[ 259 -169   88 -374   57    2  139 -347  314  -85 -584  118  213 -182
 -326 -378 -220 -254 -537   16  130  167  233  -29 -170  -81  260   44
 -320   39   -9 -106 -246 -249   51   80]
J
[-834   54  164   49  300  -23  176  185 -111  389  174   38 -152  456
  -57 -210 -140  163  -54  272  281 -332  604  148  205 -296 -181 -330
 -427 -171  -28 -202 -225   20  236 -403]
D
[  50 -368  174 -231 -137 -666  220  214  107  -90 -289 -109  109  500
 -398 -233 -293  -51 -120 -243 -253  255  341   68   40 -176  226 -256
 -228 -184 -126  107   58 -108 -336   79]
G
[ 233 -169  138 -396   49  -55  135 -376  439  -51 -652  137  298 -206
 -358 -460 -229 -190 -555    9  122  202  271  -68  -81 -148  286   60
 -302   54    3 -153 -294 -192   91   99]
K
[-808  -50  105  -45  255  -14  154   74   35  332  165  110  -82  402
 -148 -399 -125  132 -188  332  337 -238  582  110  295 -208  -12 -215
 -375 -268  -52 -272 -383   83  109 -431]
L
[ 285  -71   79 -343   87  -19   39 -314  383  -99 -428  187  325 -293
 -129 -369 -214 -201 -255  -32  105  258  152  -22 -206   -4  146  -28
 -194   47   47   12 -307   22  236  -33]
P
[  70 -370  137 -232 -179 -609  267  241  242 -170 -242 -153   79  524
 -449 -224 -291  -88 -144 -291 -226  234  337   10   81 -101  192 -345
 -246 -158 -167  129    3 -145 -347   49]
D
[ 255 -248   86 -353    1   46  149 -352  426    2 -617  165  229 -264
 -385 -369 -189 -203 -555    1  150  198  250  -97  -83  -42  289   81
 -205  104   15 -149 -197 -252   49   30]
L
[ 101 -365  135 -213 -163 -640  213  263  205  -64 -258 -103  111  465
 -391 -278 -275  -53 -105 -227 -318  311  389  101   44 -148  324 -252
 -190 -243 -133   99    4 -143 -386   47]
L
[ 149 -320  164 -192 -200 -643  229  280  196  -40 -273  -69   89  491
 -408 -230 -262  -58 -105 -300 -255  241  400   29   74 -158  179 -256
 -239 -224 -132   68   -5  -78 -329   23]
W
[ 239 -158  168 -293   10  -71  154 -321  445  -73 -613  159  272 -211
 -326 -399 -211 -150 -458   24   98  208  258  -74  -96  -98  275  -44
 -242   45   51 -161 -243 -129  105  137]
K
[ 258 -187  129 -306   34  -70  131 -371  389  -93 -559  152  263 -209
 -308 -374 -256 -188 -509  -27  147  191  261  -90 -159  -53  211  -62
 -274   22   36 -105 -196 -239  126   81]
J
[-205  240   -9  -56  127   28  -39  -31 -137 -446 -139 -123  -20 -325
 -253  497 -277  -60 -232 -541  -20   13  209  136  176  158    2   21
   36  300 -286  368  451 -489  224  462]
M
[  71 -351  177 -206 -168 -708  223  237  266  -47 -269 -109  129  464
 -387 -263 -323  -22  -68 -295 -238  282  380   56   53 -185  226 -316
 -240 -213 -102  107  -21  -74 -297  -47]
K
[-832 -112  178    5  234 -146  198   98   72  315  136   19  -84  421
 -161 -380 -207  179 -191  286  348 -229  617   30  278 -254  -21 -252
 -376 -242  -80 -280 -331  -46   58 -366]
G
[  70 -346  153 -257 -153 -612  229  209  206 -140 -253 -141   90  492
 -406 -226 -273  -75 -174 -239 -215  252  355  -30   64 -116  227 -264
 -279 -188 -122   63   -2    3 -343   23]
K
[-849    7  142   10  274   32  212  204  -84  255  153    9 -141  492
 -203 -241  -23  133  -90  176  298 -383  572  131  325 -176 -145 -307
 -412  -94  -46 -190 -339  -19  148 -468]
F
[  -7 -332  150  -74 -231 -700  267  148  204  -48 -178  -80  218  534
 -192 -222 -362  -38  -42 -185 -225  233  477 -115   24 -103  317 -349
 -221 -199  -32  -51   67 -125 -268 -145]
E
[-268  103   62 -100  146   13   79  160 -219 -414  -11 -303  -89 -106
 -259  523 -333   -7  -79 -614 -108   -7  122   55  261   52 -113 -102
 -109  377 -291  414  378 -292  269  353]
W
[ 278 -224  116 -376   28   -5  156 -383  454  -29 -596  121  244 -231
 -354 -409 -247 -180 -573    6  168  189  274  -79 -113 -113  232   -4
 -259   69   29 -127 -219 -241  112  117]
D
[ 259 -171   87 -390   17  -40  102 -378  370 -105 -637  137  261 -235
 -351 -408 -218 -202 -532   11  108  214  241  -52  -94  -43  338   74
 -230   63    0 -115 -262 -188   72  126]
M
[ 207 -204  116 -333   43  -54  134 -331  451  -46 -591  155  264 -191
 -343 -379 -159 -214 -516  -45  114  176  261  -91  -94  -39  258  -24
 -334   30   18 -107 -209 -235   93   98]
A
[-817 -108  138    9  244 -131  177  142   39  385  101  105  -82  418
 -184 -388 -199  192 -276  243  339 -270  753   63  307 -308  -39 -224
 -363 -251  -58 -315 -325  -35  140 -375]
T
[  50 -376  157 -173 -178 -709  198  293  233 -137 -239 -120   69  523
 -482 -259 -258  -21  -95 -308 -281  286  370   25   96 -103  197 -347
 -192 -187 -136  144  -14  -87 -341   64]
T
[ 240 -211   98 -333   39  -30  160 -361  373  -47 -656  186  242 -205
 -353 -434 -227 -206 -555   38  133  178  323  -84  -75 -157  294   35
 -286  112   33 -179 -231 -177   93  147]
M
[ 234 -231  121 -345   34  -14  168 -329  383  -25 -596  151  247 -208
 -383 -419 -205 -185 -540   36  165  168  323  -93 -117  -37  260   -5
 -262   65   56 -167 -260 -179  104   56]
J
[-224   12  106  -93  126  -42   27  230 -161 -283  -52 -312 -103 -177
 -369  540 -291   49 -134 -654 -113   63  154   38  222   36 -121 -103
  -65  357 -274  449  449 -359  258  362]
Y
[-791  -90  162  -46  263 -151  170  147    3  343  107   90  -42  421
 -188 -390 -192  195 -191  242  341 -238  664   67  309 -248  -81 -241
 -390 -274  -44 -238 -275   15  139 -442]
G
[  42 -406  144  -42 -225 -748  255  191  311  -56 -136  -40  183  461
 -299 -194 -277  -21  -17 -290 -185  284  452  -93   48 -188  197 -382
 -203 -198  -31    6   37 -184 -285 -174]
F
[-294  126   79 -154  185  -21   25  179 -273 -368   -9 -275 -112 -125
 -282  500 -335   19  -61 -574 -137   61   68  129  226   36 -121 -149
 -104  395 -296  467  312 -205  313  411]
D
[-848  -69  163   33  194 -102  212   92   83  303  152   75  -20  414
 -141 -397 -143  150 -201  237  331 -280  681   25  318 -180  -47 -254
 -368 -204  -47 -287 -288   -8   65 -401]
T
[-270   75   65 -143  155  -10   63  210 -210 -344  -61 -323 -134  -80
 -378  540 -303    7 -139 -687  -73  -16  159   30  315  106 -180 -124
 -186  356 -325  496  370 -322  296  277]
J
[ 194 -195  127 -370   49  -55  141 -321  377  -57 -616   97  273 -192
 -332 -389 -188 -185 -550  -15   82  195  302  -56 -113   -7  335    7
 -309   79   15 -108 -225 -242   45  152]
A
[  24 -433  140  -84 -192 -692  269  201  233  -76 -159  -46  170  556
 -266 -208 -302  -24  -53 -199 -152  232  418  -89   -3 -110  265 -372
 -300 -209  -23   -8   60 -108 -300 -177]
G
[-816   75  128    4  296   31  156  163  -31  230  189   49  -50  440
  -96 -211  -62  114  -21  150  224 -332  523  191  302 -246 -126 -276
 -419 -122  -64 -134 -304   99  246 -357]
K
[   4 -390  160 -106 -197 -722  258  202  245  -61 -157  -77  171  528
 -242 -222 -330  -18  -30 -208 -259  279  444  -89   19 -126  283 -378
 -300 -217  -47   -4   31  -90 -295 -111]
A
[ 285  -82   73 -341   72  -27  104 -353  468 -110 -528  181  298 -273
 -191 -371 -206 -221 -380  -59  118  240  228  -56 -183  -68  158  -51
 -247   84   55  -56 -300  -85  227  -10]
F
[-788    3  131   23  229  -60  208  117  -32  349  169   58 -127  471
 -117 -387 -148  149 -151  302  331 -306  637   37  238 -247  -70 -254
 -413 -204  -26 -315 -348   21   75 -432]
J
[  38 -372  157  -59 -201 -696  276  205  233  -90 -140  -48  167  521
 -267 -206 -308  -27  -55 -202 -182  248  483  -30   13  -80  352 -385
 -337 -223  -47  -22  -20 -135 -320 -102]
W
[-877  -39  134   -2  220 -107  180   62   53  349  146   53  -64  374
 -133 -411 -144  148 -215  358  327 -230  616    5  275 -173   -9 -257
 -392 -210  -37 -290 -336    6   68 -365]
A
[ 102 -384  139 -191 -185 -671  201  240  203 -139 -238 -109  107  453
 -403 -195 -295  -51 -145 -219 -244  300  292   23   25  -80  296 -268
 -240 -197 -134  125   64  -96 -363  108]
W
[ 338  -74  116 -358   62  -68   85 -316  396  -47 -550  171  315 -310
 -142 -385 -270 -213 -347 -117   79  299  233   70 -205  -87  180  -69
 -239   37   63   -6 -303  -34  219   92]
D
[  18 -365  135  -78 -200 -728  262  201  190  -73 -213  -53  173  526
 -233 -189 -311  -44  -73 -285 -194  225  456  -49    2 -127  269 -327
 -300 -159  -67   10   66 -138 -315  -92]
T
[ 307  -43   47 -310   90   15   32 -319  419  -68 -397  186  240 -325
  -96 -299 -214 -232 -264   -5  101  281  115   -3 -242  -31  131  -60
 -206   39   65  -12 -292   42  242  -32]
E
[-827   47  140   69  217  -72  159  169   38  359  187  113  -70  503
 -137 -410  -63  175  -28  282  260 -287  608   38  340 -210 -155 -331
 -358 -212  -25 -217 -373  101  174 -457]
P
[  71 -322  163 -182 -169 -619  243  259  199 -124 -294  -59  120  517
 -389 -237 -230  -73 -114 -255 -259  220  419  -17   61  -52  284 -254
 -229 -203 -126   25   38  -66 -346   71]
G
[ 293  -81   95 -317   51  -30   31 -326  398  -24 -507  194  266 -322
 -212 -365 -150 -155 -351  -58   97  229  211  -33 -176  -16  196   -8
 -154   49   64  -79 -293  -50  201   59]
M
[-304   87   86  -69  174  -37   62  183 -236 -332 -101 -254 -100  -78
 -364  487 -287   31 -131 -704  -94  -25  199   92  319   20 -128 -138
 -138  422 -308  403  328 -434  256  359]
L
[-834   14  113   29  281  -32  163  145  -28  311  184   74 -109  457
  -94 -260 -123  164  -91  234  256 -324  578  170  276 -297 -137 -256
 -412 -158  -76 -192 -299   15  199 -385]
T
[  95 -339  159  -88 -212 -705  224  195  234  -31 -180  -62  178  519
 -269 -195 -271  -16  -57 -263 -243  251  461  -91  -34 -147  252 -332
 -273 -218  -46  -24   66 -158 -282 -108]
Y
[ 239  -66  116 -312  103  -65   76 -359  413  -71 -490  214  288 -292
 -147 -350 -222 -208 -322  -30  127  250  228  -96 -233  -77  125  -60
 -241   80   72 -100 -276  -20  262  -40]
F
[ 295 -174  126 -293   32  -59  106 -242  442   12 -531  174  249 -282
 -284 -327 -206 -154 -416  -96  106  234  282  -62 -148  -72  182  -58
 -143   53   57 -113 -232 -132  165   62]
E
[ 106 -335   98 -213 -206 -587  255  193  251 -120 -286 -113   93  488
 -396 -285 -242 -123 -171 -266 -213  238  364   22   45  -80  268 -252
 -247 -146 -146   70 -101 -152 -432   25]
P
[  91 -364  159 -269 -175 -663  237  184  243 -136 -316 -129  114  446
 -405 -209 -281 -110 -167 -348 -232  269  315   54   49 -135  181 -279
 -232 -191 -155  138    5  -95 -330   49]
F
[-267  135   66 -106  188   18    6  196 -270 -268  -81 -235 -143 -134
 -338  517 -261    7 -120 -573  -84   -7  146  156  243    1 -146  -75
 -173  349 -281  443  359 -295  312  342]
Y
[-899   -9  140   55  203  -99  182   81   77  370  185   88  -85  408
 -115 -397 -168  194  -95  301  279 -284  590   48  335 -167  -18 -315
 -280 -223  -30 -317 -361   34  150 -438]
E
[-217  216   33  -46  185  -19  -20   78 -201 -336 -166 -105  -57 -249
 -304  518 -283   -7 -269 -577  -27  -11  304  236  154  140   26  -42
  -86  275 -288  399  426 -500  260  506]
J
[-240  254   44  -55  133   23  -11   27 -150 -363 -173 -160  -13 -259
 -267  495 -271    4 -234 -522  -56  -11  251  181  232  148   38  -17
  -40  302 -256  378  419 -410  280  480]
K
[  50 -340  167 -197 -118 -674  224  170  278 -108 -243  -85  127  467
 -358 -228 -290  -76 -126 -306 -246  277  403   65   -5 -232  150 -344
 -266 -241 -135   81   19 -114 -284   67]
Y
[ 272 -167  123 -345   61  -23  116 -367  419  -76 -598  194  254 -216
 -351 -368 -160 -228 -543  -48  168  172  305  -43  -99  -39  223    9
 -317   40   12  -88 -230 -224   95   40]
F
[ 295 -119   74 -307   32  -33   47 -323  464  -50 -491  134  266 -339
 -197 -331 -204 -245 -309  -36  121  281  166 -103 -206  -38  103  -44
 -194   48   77    1 -210  -41  230  -49]
M
[-267  200   35  -55  177  -29    6    0 -165 -464 -126 -170  -58 -244
 -229  515 -340  -16 -219 -491  -36   34  236  154  146   99    1 -122
  -49  296 -271  386  436 -382  285  531]
M
[-330  122   55  -89  191   30   56  192 -223 -328   -4 -297 -110 -130
 -284  556 -299   29  -75 -649  -82  -37  140   73  309   56 -195 -120
 -160  443 -300  467  356 -302  352  311]
W
[  66 -358  145 -238 -160 -635  236  193  238 -164 -229 -149  117  495
 -377 -257 -263  -93 -144 -242 -260  293  328   11   19  -68  271 -346
 -224 -272 -144  139   49 -114 -375   69]
L
[-899    6  153   24  225 -137  158   83   45  297  153   65  -62  405
 -135 -355 -134  186 -134  249  328 -248  627  -17  305 -140  -79 -303
 -320 -178  -68 -242 -302   44  114 -410]
M
[-294   50  103 -206  172  -16   43  194 -250 -380 -113 -321 -112  -75
 -404  484 -318    4 -187 -716 -104   24  113  117  328   76 -129 -109
 -133  334 -348  499  357 -323  233  362]
L
[-844  -25  123    9  266  -42  156  132  -13  347  195   73 -110  483
 -106 -351 -111  210 -146  300  318 -285  572   51  274 -219  -87 -292
 -369 -217  -37 -279 -350   77  148 -434]
L
[-819  -91  155  -78  233 -100  189   65   -7  365  122   19 -134  454
 -191 -427 -166  175 -221  274  325 -292  599   42  342 -275  -70 -220
 -385 -247  -82 -249 -297   18   35 -416]
M
[-825    2  129   15  233  -62  193   65   90  249  106  100  -49  415
 -148 -407 -123  121 -160  295  343 -283  584   55  288 -171  -48 -260
 -360 -247  -61 -269 -328  -39   95 -396]
G
[ 281 -163  130 -325   67  -40  124 -323  378  -85 -591  194  316 -214
 -271 -409 -218 -203 -457    1   81  198  305    4 -170  -87  283    1
 -241   49   38 -126 -242 -185  139  155]
G
[  77 -367  132 -262 -142 -612  246  195  229 -116 -234 -117   97  519
 -441 -271 -235  -73 -164 -296 -210  209  331   65   90 -128  210 -291
 -300 -248 -173  140  -49 -125 -352   42]
J
[ 106 -364  108 -231 -129 -639  216  161  265 -143 -266 -113   75  461
 -432 -245 -306 -114 -149 -297 -217  269  358   76   44 -196  139 -305
 -261 -233 -136  116  -53 -121 -284   46]
J
[-811  -32  132    7  210 -156  167  165   72  341   71  117  -13  455
 -234 -427 -113  104 -247  265  325 -229  757   30  307 -235  -87 -284
 -357 -264  -34 -249 -329  -13  147 -432]
F
[ 257 -185   93 -325   38  -39  116 -305  433  -72 -638  162  281 -186
 -392 -383 -171 -221 -591   22  159  182  337  -99  -91  -68  258   16
 -311   63   34 -154 -271 -174  127  109]
K
[  60 -383  149 -206 -151 -672  229  182  228 -108 -234  -89  128  471
 -388 -222 -235  -69 -139 -268 -187  240  385   -4   15  -97  255 -301
 -251 -198  -92   76   41 -119 -335  -28]
F
[-247   50   63 -106  118    4   49  175 -130 -319  -75 -294 -118 -171
 -372  496 -254  -18 -133 -635  -97   19  128   12  292  -20 -172  -84
  -58  356 -294  435  407 -342  263  370]
M
[-264  154   86  -10  111 -102   15  103  -97 -421 -176 -123  -17 -287
 -323  454 -286  -66 -255 -513  -40   95  294  148  158  199   35 -125
  -27  171 -254  392  492 -439  186  497]
T
[  50 -369  150  -65 -217 -736  235  186  278  -84 -170  -42  199  528
 -258 -237 -301  -71  -44 -210 -216  309  452   -5  -32 -157  329 -366
 -307 -292  -40   17   48 -128 -339  -97]
Y
[ 331  -70   48 -350   78   40   57 -298  297  -47 -466  155  233 -284
 -195 -326 -195 -191 -298  -43   57  239  179   70 -196  -14  231   30
 -229  134   61    6 -314  -20  183   24]
J
[-266   86  104 -125  142  -66   61  140 -168 -355 -116 -266  -67 -158
 -291  479 -393  -17 -145 -646 -147   83  216   84  255   65  -46 -123
  -89  305 -323  441  418 -340  258  402]
L
[-347  160   94  -81  121    8   61   76 -181 -396 -151 -202  -48 -224
 -330  487 -278  -19 -254 -615  -27   13  237  142  252  244   39 -128
  -56  291 -269  373  421 -412  205  451]
L
[-311  128   37  -34  138  -35   44   47  -97 -383 -145 -158  -45 -236
 -299  488 -312   -8 -287 -597   11   -4  306  110  193  191   46  -73
  -74  354 -294  356  411 -525  191  404]
T
[  23 -384  149  -48 -192 -742  229  245  232  -22 -169  -54  132  478
 -256 -184 -329   -1  -39 -173 -165  266  422  -61  -28 -161  301 -342
 -276 -219  -26  -34   40  -96 -308 -143]
K
[-845  -54  190   10  306  -54  181  148 -143  304  181   14 -108  412
 -135 -193 -148  208 -131  195  337 -350  585   89  226 -224 -137 -304
 -389 -137  -27 -242 -225  -24  228 -361]
G
